Here is a tiny trained network, its code and every weight. The questions are about switching its units off for an input and a target symbol, where a switched-off unit gives its printed mean instead of its output.

import numpy as np


def w(rows, s, z=0):
    codes = np.array(rows[::2]) - 128.0
    scale = np.full(codes.shape[1], s)
    scale[-1] = z or s
    return codes * scale


def norm(h):
    return h / np.sqrt((h * h).mean(-1, keepdims=True) + 1e-5)


def f(y):
    return np.maximum(y, 0)


def softmax(a):
    e = np.exp(a - a.max(-1, keepdims=True))
    return e / e.sum(-1, keepdims=True)


def log_softmax(a):
    a = a - a.max(-1, keepdims=True)
    return a - np.log(np.exp(a).sum(-1, keepdims=True))


def net(x, mask):
    ids = ['ΘΛΣΨαβγζμξπτφω'.index(c) for c in x.split()]
    T = len(ids)
    res = E[ids] + P[:T]
    u = 0
    for l in range(2):
        r = norm(res)
        for j in range(2):
            rows = slice(4 * j, 4 * j + 4)
            q, k, v = (r @ M[l][rows].T for M in (Q, K, V))
            z = softmax(np.where(np.tri(T) > 0, q @ k.T / 4**0.5, -1e9)) @ v
            o = O[l][rows]
            res = res + np.where(mask[u + j], z, o[:, -1]) @ o[:, :-1]
        u += 2
        y = f(norm(res) @ A[l][:, :-1].T + A[l][:, -1])
        res = res + np.where(mask[u : u + 4], y, B[l][:, -1]) @ B[l][:, :-1]
        u += 4
    return log_softmax(norm(res)[-1] @ U[:, :-1].T + U[:, -1])


Q, K, V, O, A, B = {}, {}, {}, {}, {}, {}
E = w([
[124,139,88,102,195,180,146,64,134,163,153],'Θ',
[103,83,134,237,200,180,217,181,166,161,141],'Λ',
[84,113,70,65,131,180,132,123,125,69,213],'Σ',
[110,213,112,156,115,133,125,92,200,103,209],'Ψ',
[119,129,155,107,119,202,152,112,144,127,119],'α',
[124,47,93,203,109,247,82,103,89,133,91],'β',
[102,111,131,147,153,111,89,166,193,4,113],'γ',
[202,174,120,88,164,121,64,116,101,183,67],'ζ',
[162,102,119,106,91,230,147,166,146,78,189],'μ',
[143,174,202,95,109,107,124,151,180,149,131],'ξ',
[84,207,49,90,114,141,114,84,75,150,83],'π',
[187,122,107,84,91,103,138,162,126,88,48],'τ',
[186,201,69,114,159,182,93,63,166,22,77],'φ',
[144,153,170,61,136,108,89,77,155,91,168],'ω',
],0.023)
P = w([
[57,124,131,1,91,45,67,58,27,61,156],'0',
[46,114,111,52,63,99,78,116,102,113,148],'1',
[84,108,105,64,124,117,121,112,94,122,137],'2',
[112,143,118,116,118,115,161,118,102,104,139],'3',
[93,129,101,127,110,132,174,142,120,128,146],'4',
[103,124,149,161,86,134,170,138,150,131,138],'5',
[115,81,197,172,106,165,101,142,185,195,95],'6',
],0.0087)
Q[0] = w([
[155,178,189,87,216,50,126,153,114,155,186],'0.h1',
[122,155,129,115,233,61,166,154,208,119,130],'0.h1',
[194,133,193,212,71,116,74,147,180,254,71],'0.h1',
[95,20,116,248,221,38,48,109,163,31,145],'0.h1',
[143,81,105,146,67,104,82,168,123,99,102],'0.h2',
[150,166,160,52,231,76,109,92,152,146,141],'0.h2',
[43,93,124,142,164,225,130,8,156,90,199],'0.h2',
[102,68,87,104,47,209,96,71,73,97,91],'0.h2',
],0.007)
K[0] = w([
[167,193,208,66,157,33,62,103,108,129,155],'0.h1',
[47,147,135,74,179,17,140,108,170,83,97],'0.h1',
[184,152,193,160,74,125,124,107,138,197,100],'0.h1',
[88,76,100,219,151,74,33,118,154,1,125],'0.h1',
[130,133,137,127,127,83,101,177,179,74,60],'0.h2',
[136,167,207,40,208,96,59,75,97,166,122],'0.h2',
[58,123,126,135,183,165,126,99,113,107,195],'0.h2',
[133,64,56,126,90,198,138,120,63,103,130],'0.h2',
],0.0079)
V[0] = w([
[110,187,80,159,177,126,136,162,156,159,163],'0.h1',
[153,71,38,102,86,130,153,59,72,172,149],'0.h1',
[78,156,116,166,184,212,158,142,153,91,100],'0.h1',
[100,69,118,216,31,157,187,94,100,170,125],'0.h1',
[12,174,129,104,129,125,129,62,119,71,96],'0.h2',
[87,185,250,254,137,95,66,150,115,131,230],'0.h2',
[198,113,151,141,181,48,83,220,141,94,59],'0.h2',
[137,159,143,123,181,117,105,90,42,220,203],'0.h2',
],0.0057)
O[0] = w([
[96,56,121,150,93,100,18,208,192,112,109,78],'0.h1',
[188,57,126,209,216,183,179,141,47,114,140,139],'0.h1',
[166,98,155,62,102,70,127,134,90,170,102,172],'0.h1',
[148,210,167,45,191,132,153,100,74,99,117,85],'0.h1',
[157,154,195,151,173,149,209,219,156,173,77,164],'0.h2',
[67,79,17,57,211,195,105,118,168,117,160,2],'0.h2',
[180,71,69,158,133,167,188,116,104,163,151,54],'0.h2',
[87,86,35,64,74,113,118,118,253,75,125,36],'0.h2',
],0.007,0.0057)
A[0] = w([
[191,84,168,178,207,174,190,227,242,119,192,216],'0.n1',
[254,149,108,90,245,162,190,157,130,180,251,253],'0.n2',
[100,176,89,241,145,213,130,19,98,188,198,153],'0.n3',
[40,138,111,137,158,106,105,77,200,165,254,242],'0.n4',
],0.0069,0.0028)
B[0] = w([
[104,81,223,91,2,216,126,91,129,202,83,253],'0.n1',
[127,117,132,187,84,95,53,45,117,127,143,233],'0.n2',
[52,108,161,13,143,75,66,151,124,46,92,164],'0.n3',
[76,103,173,139,27,80,147,135,142,32,44,207],'0.n4',
],0.0087,0.0064)
Q[1] = w([
[121,113,198,117,155,214,156,178,149,147,173],'1.h1',
[155,162,165,75,95,60,153,138,146,138,70],'1.h1',
[155,36,120,176,141,217,186,159,101,146,104],'1.h1',
[148,157,162,70,139,78,77,93,115,120,99],'1.h1',
[90,207,147,86,101,104,123,117,66,139,149],'1.h2',
[169,128,93,83,137,118,139,157,132,164,176],'1.h2',
[133,114,159,86,118,118,59,176,140,210,156],'1.h2',
[143,83,175,108,119,162,167,255,149,67,159],'1.h2',
],0.0099)
K[1] = w([
[108,88,112,91,63,226,192,70,92,99,107],'1.h1',
[155,167,176,120,143,56,155,132,174,185,95],'1.h1',
[83,126,100,128,129,218,152,138,57,168,226],'1.h1',
[167,123,166,97,210,95,142,116,148,147,2],'1.h1',
[80,209,183,113,137,76,138,57,64,177,152],'1.h2',
[160,142,77,119,133,21,39,226,63,113,87],'1.h2',
[106,109,179,114,84,126,52,160,109,220,163],'1.h2',
[105,89,166,159,113,173,179,166,112,27,181],'1.h2',
],0.0083)
V[1] = w([
[150,187,148,137,53,166,92,128,128,143,11],'1.h1',
[122,236,140,129,86,184,50,106,103,118,122],'1.h1',
[184,173,110,141,51,94,18,179,100,84,59],'1.h1',
[198,187,205,116,206,2,12,152,149,156,54],'1.h1',
[196,87,112,213,145,116,150,85,206,218,191],'1.h2',
[110,135,191,117,100,206,179,122,92,75,173],'1.h2',
[9,137,104,191,150,173,229,125,76,143,143],'1.h2',
[125,204,188,41,143,131,83,23,120,147,82],'1.h2',
],0.0051)
O[1] = w([
[210,132,60,157,237,83,147,164,144,135,125,244],'1.h1',
[132,73,129,127,100,161,119,120,123,123,74,210],'1.h1',
[93,105,61,179,237,132,119,175,129,158,174,229],'1.h1',
[136,118,74,94,136,48,159,144,151,101,255,113],'1.h1',
[100,86,167,122,108,159,138,164,16,85,143,25],'1.h2',
[115,133,133,128,177,53,174,105,169,103,118,253],'1.h2',
[118,151,184,131,153,108,118,188,62,161,65,89],'1.h2',
[70,157,18,129,167,132,163,232,183,163,194,196],'1.h2',
],0.0066,0.0077)
A[1] = w([
[136,120,125,104,89,2,56,224,130,99,103,109],'1.n1',
[182,108,180,83,34,227,54,114,74,168,171,3],'1.n2',
[101,191,18,141,134,103,110,121,103,171,148,86],'1.n3',
[198,162,127,102,14,237,144,84,106,200,143,105],'1.n4',
],0.008,0.0035)
B[1] = w([
[59,125,111,124,147,55,169,12,47,42,207,210],'1.n1',
[237,212,254,138,96,147,31,93,93,114,241,254],'1.n2',
[83,66,243,165,56,186,96,222,125,173,149,157],'1.n3',
[63,247,172,168,135,107,31,220,125,100,226,252],'1.n4',
],0.009,0.0081)
U = w([
[42,111,106,99,122,32,120,64,157,69,169,102],'Θ',
[86,76,179,156,54,190,194,88,196,172,53,222],'Λ',
[148,95,185,113,120,159,139,137,194,147,83,110],'Σ',
[110,118,134,126,143,154,158,118,136,142,128,50],'Ψ',
[118,175,161,81,199,186,255,112,186,190,162,176],'α',
[95,110,117,131,209,186,96,115,87,80,52,194],'β',
[116,128,138,119,138,110,119,145,149,134,106,3],'γ',
[114,41,57,137,98,141,85,156,127,143,155,201],'ζ',
[151,182,199,97,123,148,75,121,124,94,198,109],'μ',
[117,139,106,137,123,146,127,107,140,129,102,70],'ξ',
[27,165,130,133,146,85,120,207,89,183,100,35],'π',
[184,118,132,164,101,73,185,116,72,147,86,203],'τ',
[145,169,69,186,195,174,134,166,216,54,106,61],'φ',
[117,130,124,120,129,156,159,122,134,124,118,57],'ω',
],0.0071,0.0027)

Each question gives the input, a string of symbols that net reads in full, and the target symbol t.
The units are the heads (4 rows each of Q, K, V and O) and the neurons (one row each of A and B). Each row of codes is followed by its name. A weight is (code - 128) times the scale printed after its matrix; where a second scale follows, it is the last column's (O, A, B and U).
mask holds one flag per unit, layer by layer, with each layer's heads first. A switched-off unit (its flag False) gives its mean, the last column of its rows in O or B, instead of its output. The means were averaged over made-up inputs and are rounded, as every weight is.
A unit's drop is (log p(t) with every unit on - log p(t) with that unit switched off) / (log p(t) with every unit on - log p(t) with every unit switched off).
The circuit of an input: a set's keep is (log p(t) with only the set's units on - log p(t) with every unit switched off) / (log p(t) with every unit on - log p(t) with every unit switched off). Starting from all 12 units, units are removed one at a time, each time the one whose removal leaves the highest keep (on an exact tie, the one counted first), for as long as the keep stays at least 0.8.
circuit, biggest first: the units of the circuit, biggest drop first
most important unit: the unit with the biggest drop
top k neurons: the k neurons with the biggest drops, biggest first
top k neurons in layer l: the k neurons of layer l with the biggest drops, biggest first
which heads matter: for each layer, one digit per head in row order, 1 if its drop is at least 0.15 and else 0, layers parted by /
drop of u: that unit's drop, to one decimal
input τ Σ ζ Σ, target Λ: top 2 neurons => 0.n1, 0.n3
input γ ξ ζ γ γ μ Ψ, target Θ: most important unit => 0.n3
input μ τ γ, target Θ: which heads matter => 10 / 00
input ξ μ Σ β, target β: circuit, biggest first => 0.h1, 1.n2, 0.n3, 0.n1
input Σ μ τ γ γ, target Λ: circuit, biggest first => 0.h2, 0.n1, 1.n2
input ω α ξ Θ ζ τ ξ, target Λ: circuit, biggest first => 1.n4, 1.n2
input π γ ξ Σ τ α φ, target φ: circuit, biggest first => 1.n2, 1.h1
input μ μ Σ μ β Σ, target Λ: top 3 neurons => 1.n4, 1.n2, 1.n1
input Ψ μ μ γ μ Σ, target Θ: top 2 neurons in layer 0 => 0.n4, 0.n1
input ζ Σ τ γ γ γ π, target π: which heads matter => 01 / 00
input π ξ Ψ μ γ ζ γ, target Λ: top 2 neurons => 0.n1, 1.n4
input Θ ω ω γ φ ξ α, target α: which heads matter => 10 / 00
input γ μ γ μ ξ π, target π: top 2 neurons => 1.n3, 1.n2
input γ μ γ Σ ξ, target Θ: most important unit => 0.h1
input Θ Σ Λ, target Λ: which heads matter => 01 / 00
input Θ ξ γ, target Θ: top 2 neurons => 1.n1, 1.n2
input β Θ μ μ Θ, target Λ: top 2 neurons in layer 0 => 0.n4, 0.n1
input γ μ ω, target Θ: top 2 neurons in layer 0 => 0.n4, 0.n1
input ξ μ Σ τ ξ, target Λ: top 2 neurons in layer 0 => 0.n1, 0.n3
input μ φ ξ ζ ζ, target ζ: most important unit => 1.h1
input μ Θ ω φ Θ, target Λ: top 2 neurons => 0.n1, 0.n4
input Θ τ γ γ γ Θ ξ, target Θ: top 2 neurons => 0.n4, 1.n1
input μ μ Ψ α, target α: top 2 neurons in layer 1 => 1.n4, 1.n2
input Σ γ γ μ α ζ, target ζ: drop of 0.h2 => 0.2
input τ φ φ τ τ, target τ: drop of 0.n1 => 0.1
input τ μ φ, target φ: drop of 1.n3 => 0.1
